Below are the code and all the weights of a small trained network. Each question names an input and a class and asks about switching units off, where a switched-off unit gives its printed mean instead of its output.

import numpy as np


def w(rows, s, z=0):
    codes = np.array(rows[::2]) - 128.0
    scale = np.full(codes.shape[1], s)
    scale[-1] = z or s
    return codes * scale


def f(y):
    return np.maximum(y, 0)


def log_softmax(a):
    a = a - a.max(-1, keepdims=True)
    return a - np.log(np.exp(a).sum(-1, keepdims=True))


def net(x, mask):
    res = np.array(x, float).reshape(1, 2) / 4 @ E
    y = f(res @ A[0][:, :-1].T + A[0][:, -1])
    res = res + np.where(mask, y, B[0][:, -1]) @ B[0][:, :-1]
    return log_softmax(res[-1] @ U[:, :-1].T + U[:, -1])


A, B = {}, {}
E = w([
[18,184,8],'x0',
[2,18,177],'x1',
],0.0066)
A[0] = w([
[115,144,107,254],'n1',
[195,204,104,121],'n2',
[204,188,103,101],'n3',
[197,104,208,103],'n4',
[191,102,193,108],'n5',
[60,46,172,127],'n6',
[63,54,170,100],'n7',
[53,214,2,124],'n8',
[196,196,110,116],'n9',
[162,111,189,132],'n10',
[196,102,204,111],'n11',
[120,108,140,233],'n12',
[72,55,161,138],'n13',
[214,206,100,121],'n14',
],0.009,0.0098)
B[0] = w([
[221,64,182,254],'n1',
[90,148,197,187],'n2',
[38,173,206,176],'n3',
[1,43,67,168],'n4',
[37,53,75,164],'n5',
[107,178,208,183],'n6',
[37,213,233,168],'n7',
[52,13,92,218],'n8',
[79,160,218,181],'n9',
[117,76,93,162],'n10',
[71,58,82,170],'n11',
[227,96,186,228],'n12',
[120,177,201,180],'n13',
[77,152,215,197],'n14',
],0.0083,0.01)
U = w([
[67,207,195,124],'0',
[60,40,77,128],'1',
[254,116,141,255],'2',
[121,229,69,73],'3',
[121,228,73,78],'4',
[121,233,70,74],'5',
[122,213,64,65],'6',
[120,237,58,82],'7',
],0.013,0.0055)

Each question gives the input, the list of numbers given to net, and the class t.
The units are the neurons (one row each of A and B). Each row of codes is followed by its name. A weight is (code - 128) times the scale printed after its matrix; where a second scale follows, it is the last column's (A, B and U).
mask holds one flag per neuron, in row order. A switched-off neuron (its flag False) gives its mean, the last column of its row in B, instead of its output. The means were averaged over made-up inputs and are rounded, as every weight is.
A unit's drop is (log p(t) with every unit on - log p(t) with that unit switched off) / (log p(t) with every unit on - log p(t) with every unit switched off).
The circuit of an input: a set's keep is (log p(t) with only the set's units on - log p(t) with every unit switched off) / (log p(t) with every unit on - log p(t) with every unit switched off). Starting from the 12 units with the biggest drops (on a tie, the unit counted first), units are removed one at a time, each time the one whose removal leaves the highest keep (on an exact tie, the one counted first), for as long as the keep stays at least 0.8.
units of the circuit, in order: the units of the circuit, biggest drop first
top k neurons: the k neurons with the biggest drops, biggest first
drop when u is switched off: that unit's drop, to one decimal
input [6,-4], class 1: units of the circuit, in order	(n8)
input [-4,-2], class 1: top 3 neurons	(n4 n5 n11)
input [2,-3], class 2: units of the circuit, in order	(n7 n4 n6)
input [-2,-2], class 2: top 2 neurons	(n8 n7)
input [-5,2], class 1: top 3 neurons	(n4 n5 n11)
input [6,7], class 0: top 2 neurons	(n7 n6)
input [3,-2], class 2: top 3 neurons	(n4 n5 n11)
input [3,-1], class 2: drop when n3 is switched off	0.1
input [-8,5], class 1: drop when n10 is switched off	0.1
input [2,-1], class 2: drop when n9 is switched off	0.0
